Below is a small trained network, with its code and all its weights. Each question gives an input and a class and asks what happens when units are switched off, that is, made to give their printed mean instead of their output.

import numpy as np


def w(rows, s, z=0):
    codes = np.array(rows[::2]) - 128.0
    scale = np.full(codes.shape[1], s)
    scale[-1] = z or s
    return codes * scale


def f(y):
    return y / 2 * (1 + np.tanh(0.7978845608 * (y + 0.044715 * y**3)))


def log_softmax(a):
    a = a - a.max(-1, keepdims=True)
    return a - np.log(np.exp(a).sum(-1, keepdims=True))


def net(x, mask):
    res = np.array(x, float).reshape(1, 3) / 4 @ E
    y = f(res @ A[0][:, :-1].T + A[0][:, -1])
    res = res + np.where(mask, y, B[0][:, -1]) @ B[0][:, :-1]
    return log_softmax(res[-1] @ U[:, :-1].T + U[:, -1])


A, B = {}, {}
E = w([
[115,187,134,73,174,48,108,96,141],'x0',
[62,101,248,149,141,130,220,105,121],'x1',
[126,116,117,160,210,159,136,232,39],'x2',
],0.017)
A[0] = w([
[105,71,37,172,12,207,82,93,175,117],'n0',
[37,213,89,143,168,58,128,126,130,135],'n1',
[88,167,209,132,59,70,87,19,232,171],'n2',
[119,88,211,163,77,174,194,88,132,101],'n3',
[140,113,142,142,57,196,98,77,158,255],'n4',
[83,55,111,107,144,43,156,142,150,113],'n5',
[143,112,158,174,198,179,201,255,34,205],'n6',
],0.0089,0.0053)
B[0] = w([
[111,98,46,168,50,141,85,144,244,189],'n0',
[156,177,117,30,252,91,191,103,80,174],'n1',
[113,118,156,68,102,73,244,51,91,246],'n2',
[58,72,167,255,89,19,246,173,187,204],'n3',
[160,45,187,94,24,92,130,151,152,185],'n4',
[67,93,129,109,113,219,134,144,41,143],'n5',
[94,40,185,103,146,171,28,193,44,252],'n6',
],0.0079,0.022)
U = w([
[87,133,132,28,162,106,177,37,89,151],'0',
[232,250,85,128,251,69,61,145,139,254],'1',
[88,84,178,176,96,96,210,132,158,172],'2',
[192,109,116,55,47,102,136,60,214,56],'3',
[125,104,130,111,226,193,69,205,47,150],'4',
[179,85,57,153,76,185,76,192,174,109],'5',
[84,147,92,127,164,163,143,120,153,36],'6',
],0.011,0.0044)

Each question gives the input, the list of numbers given to net, and the class t.
The units are the neurons (one row each of A and B). Each row of codes is followed by its name. A weight is (code - 128) times the scale printed after its matrix; where a second scale follows, it is the last column's (A, B and U).
mask holds one flag per neuron, in row order. A switched-off neuron (its flag False) gives its mean, the last column of its row in B, instead of its output. The means were averaged over made-up inputs and are rounded, as every weight is.
A unit's drop is (log p(t) with every unit on - log p(t) with that unit switched off) / (log p(t) with every unit on - log p(t) with every unit switched off).
The circuit of an input: a set's keep is (log p(t) with only the set's units on - log p(t) with every unit switched off) / (log p(t) with every unit on - log p(t) with every unit switched off). Starting from all 7 units, units are removed one at a time, each time the one whose removal leaves the highest keep (on an exact tie, the one counted first), for as long as the keep stays at least 0.8.
circuit, biggest first: the units of the circuit, biggest drop first
unit that matters most: the unit with the biggest drop
k most important neurons: the k neurons with the biggest drops, biggest first
drop when u is switched off: that unit's drop, to one decimal
input [-2,-7,-3], class 5: 3 most important neurons => (n2 n0 n1)
input [4,4,-4], class 0: circuit, biggest first => (n2)
input [8,-3,6], class 1: circuit, biggest first => (n1 n2)
input [0,0,-2], class 3: circuit, biggest first => (n3 n6)
input [6,-1,2], class 1: circuit, biggest first => (n2 n6)
input [-3,-1,-2], class 3: circuit, biggest first => (n6 n3)
input [7,0,4], class 1: 2 most important neurons => (n2 n1)
input [1,-6,1], class 1: 4 most important neurons => (n6 n4 n3 n2)
input [2,1,1], class 4: 2 most important neurons => (n2 n3)
input [0,-7,-2], class 5: 2 most important neurons => (n2 n0)
input [6,-5,-5], class 0: 2 most important neurons => (n2 n1)
input [-6,1,2], class 4: 2 most important neurons => (n6 n2)
input [5,-2,1], class 1: 2 most important neurons => (n2 n6)
input [-8,-2,-6], class 3: unit that matters most => n0
input [4,3,3], class 4: drop when n2 is switched off => 0.2
input [-1,7,7], class 4: drop when n6 is switched off => 1.0
input [3,-7,-1], class 1: drop when n2 is switched off => 0.2
